Below is a small trained network, with its code and all its weights. Each question gives an input and a target symbol and asks what happens when units are switched off, that is, made to give their printed mean instead of their output.

import numpy as np


def w(rows, s, z=0):
    codes = np.array(rows[::2]) - 128.0
    scale = np.full(codes.shape[1], s)
    scale[-1] = z or s
    return codes * scale


def norm(h):
    return h / np.sqrt((h * h).mean(-1, keepdims=True) + 1e-5)


def f(y):
    return y / 2 * (1 + np.tanh(0.7978845608 * (y + 0.044715 * y**3)))


def softmax(a):
    e = np.exp(a - a.max(-1, keepdims=True))
    return e / e.sum(-1, keepdims=True)


def log_softmax(a):
    a = a - a.max(-1, keepdims=True)
    return a - np.log(np.exp(a).sum(-1, keepdims=True))


def net(x, mask):
    ids = ['αβγδηθπσω'.index(c) for c in x.split()]
    T = len(ids)
    res = E[ids] + P[:T]
    r = norm(res)
    for j in range(2):
        rows = slice(4 * j, 4 * j + 4)
        q, k, v = (r @ M[0][rows].T for M in (Q, K, V))
        z = softmax(np.where(np.tri(T) > 0, q @ k.T / 4**0.5, -1e9)) @ v
        o = O[0][rows]
        res = res + np.where(mask[j], z, o[:, -1]) @ o[:, :-1]
    y = f(norm(res) @ A[0][:, :-1].T + A[0][:, -1])
    res = res + np.where(mask[2:18], y, B[0][:, -1]) @ B[0][:, :-1]
    return log_softmax(norm(res)[-1] @ U[:, :-1].T + U[:, -1])


Q, K, V, O, A, B = {}, {}, {}, {}, {}, {}
E = w([
[96,91,150,123],'α',
[126,83,136,151],'β',
[162,92,148,108],'γ',
[110,94,126,172],'δ',
[254,169,57,75],'η',
[151,93,109,169],'θ',
[106,99,87,166],'π',
[144,90,150,170],'σ',
[118,100,118,146],'ω',
],0.0091)
P = w([
[99,193,167,115],'0',
[88,4,4,134],'1',
[182,115,212,194],'2',
[193,185,45,162],'3',
[103,29,2,126],'4',
[188,100,221,173],'5',
[202,185,33,163],'6',
],0.0068)
Q[0] = w([
[109,125,162,195],'h0',
[111,100,204,212],'h0',
[133,88,96,37],'h0',
[135,204,140,108],'h0',
[172,194,18,104],'h1',
[167,165,229,35],'h1',
[221,229,83,150],'h1',
[2,50,155,132],'h1',
],0.0081)
K[0] = w([
[139,89,114,109],'h0',
[144,57,50,44],'h0',
[117,135,155,174],'h0',
[94,135,163,67],'h0',
[46,213,151,113],'h1',
[129,89,209,140],'h1',
[99,254,217,148],'h1',
[127,7,29,143],'h1',
],0.0092)
V[0] = w([
[135,129,88,103],'h0',
[127,122,113,149],'h0',
[116,185,168,86],'h0',
[57,158,130,96],'h0',
[71,80,79,43],'h1',
[137,127,67,229],'h1',
[1,118,147,80],'h1',
[39,146,29,121],'h1',
],0.0069)
O[0] = w([
[136,156,136,91,105],'h0',
[94,139,142,124,166],'h0',
[211,137,2,137,2],'h0',
[173,145,114,173,54],'h0',
[141,143,145,1,67],'h1',
[177,197,188,197,241],'h1',
[57,134,139,73,124],'h1',
[104,196,181,59,113],'h1',
],0.0061,0.0037)
A[0] = w([
[111,113,173,115,81],'n0',
[132,139,115,161,110],'n1',
[137,175,133,192,129],'n2',
[151,237,185,91,74],'n3',
[195,99,118,118,119],'n4',
[107,98,102,57,25],'n5',
[93,119,105,169,81],'n6',
[138,88,143,152,143],'n7',
[100,112,137,149,91],'n8',
[108,121,139,116,46],'n9',
[211,90,190,108,119],'n10',
[179,253,137,167,125],'n11',
[67,143,83,103,26],'n12',
[117,83,143,72,2],'n13',
[108,235,106,138,159],'n14',
[147,175,67,82,82],'n15',
],0.012,0.0044)
B[0] = w([
[114,96,99,183,163],'n0',
[134,130,142,96,161],'n1',
[178,152,131,83,253],'n2',
[254,77,44,136,150],'n3',
[93,164,151,115,142],'n4',
[175,185,153,170,142],'n5',
[115,145,120,58,175],'n6',
[101,149,77,80,243],'n7',
[125,149,88,121,167],'n8',
[151,117,108,157,106],'n9',
[136,159,58,107,216],'n10',
[86,118,204,87,205],'n11',
[79,158,105,156,122],'n12',
[199,122,135,115,135],'n13',
[110,61,158,137,153],'n14',
[70,127,98,196,119],'n15',
],0.0085,0.0041)
U = w([
[117,146,92,56,236],'α',
[101,4,100,134,110],'β',
[63,233,111,157,132],'γ',
[147,168,211,212,184],'δ',
[200,6,164,84,3],'η',
[187,126,42,225,78],'θ',
[211,215,114,44,94],'π',
[90,154,214,23,156],'σ',
[36,83,156,172,123],'ω',
],0.013,0.0028)

Each question gives the input, a string of symbols that net reads in full, and the target symbol t.
The units are the heads (4 rows each of Q, K, V and O) and the neurons (one row each of A and B). Each row of codes is followed by its name. A weight is (code - 128) times the scale printed after its matrix; where a second scale follows, it is the last column's (O, A, B and U).
mask holds one flag per unit, heads first, then neurons. A switched-off unit (its flag False) gives its mean, the last column of its rows in O or B, instead of its output. The means were averaged over made-up inputs and are rounded, as every weight is.
A unit's drop is (log p(t) with every unit on - log p(t) with that unit switched off) / (log p(t) with every unit on - log p(t) with every unit switched off).
The circuit of an input: a set's keep is (log p(t) with only the set's units on - log p(t) with every unit switched off) / (log p(t) with every unit on - log p(t) with every unit switched off). Starting from the 12 units with the biggest drops (on a tie, the unit counted first), units are removed one at a time, each time the one whose removal leaves the highest keep (on an exact tie, the one counted first), for as long as the keep stays at least 0.8.
circuit, biggest first: the units of the circuit, biggest drop first
unit that matters most: the unit with the biggest drop
top k neurons: the k neurons with the biggest drops, biggest first
heads that matter: for each layer, one digit per head in row order, 1 if its drop is at least 0.15 and else 0, layers parted by /
drop when u is switched off: that unit's drop, to one decimal
input σ π π θ γ, target π: circuit, biggest first -> [h1 n5]
input α π δ, target η: heads that matter -> 01
input δ β ω σ η σ γ, target σ: unit that matters most -> n11
input β π γ δ σ η ω, target α: heads that matter -> 01
input δ ω β ω π π δ, target σ: heads that matter -> 00
input σ α δ, target η: heads that matter -> 11
input σ γ π, target θ: top 2 neurons -> [n3 n11]
input σ η σ σ θ, target α: circuit, biggest first -> [h1 n4]
input δ η γ, target θ: circuit, biggest first -> [h1 n10]
input δ η σ θ π α, target η: circuit, biggest first -> [h1 n3]
input π σ β δ σ δ σ, target η: circuit, biggest first -> [h1 n3 n14]
input σ δ η π α, target σ: heads that matter -> 01
input δ δ γ η, target σ: circuit, biggest first -> [n11 h1]
input σ δ γ, target θ: circuit, biggest first -> [n10 h1]
input σ σ γ α δ, target ω: heads that matter -> 11
input η θ β β σ η σ, target π: heads that matter -> 01
input δ α σ σ δ α, target η: circuit, biggest first -> [h1 n3 n0]
input γ σ γ δ, target β: circuit, biggest first -> [h1]
input θ π θ ω, target δ: circuit, biggest first -> [h1 n11]
input σ γ ω, target θ: top 3 neurons -> [n11 n10 n0]
input ω π θ β π σ π, target ω: circuit, biggest first -> [h1 n14 n7]
input σ π σ ω, target θ: circuit, biggest first -> [h1]
input δ θ δ δ θ σ π, target σ: heads that matter -> 00
input δ σ σ σ ω, target δ: top 2 neurons -> [n5 n10]
input α σ γ σ σ σ γ, target γ: top 2 neurons -> [n15 n5]
input σ δ π σ β, target η: top 3 neurons -> [n13 n5 n11]
input γ σ γ σ σ β β, target β: circuit, biggest first -> [h1]
input σ δ η π σ δ α, target θ: top 2 neurons -> [n11 n10]
input η σ η δ α σ σ, target π: drop when h1 is switched off -> 1.8
input σ σ π σ σ π η, target θ: drop when n15 is switched off -> 0.3
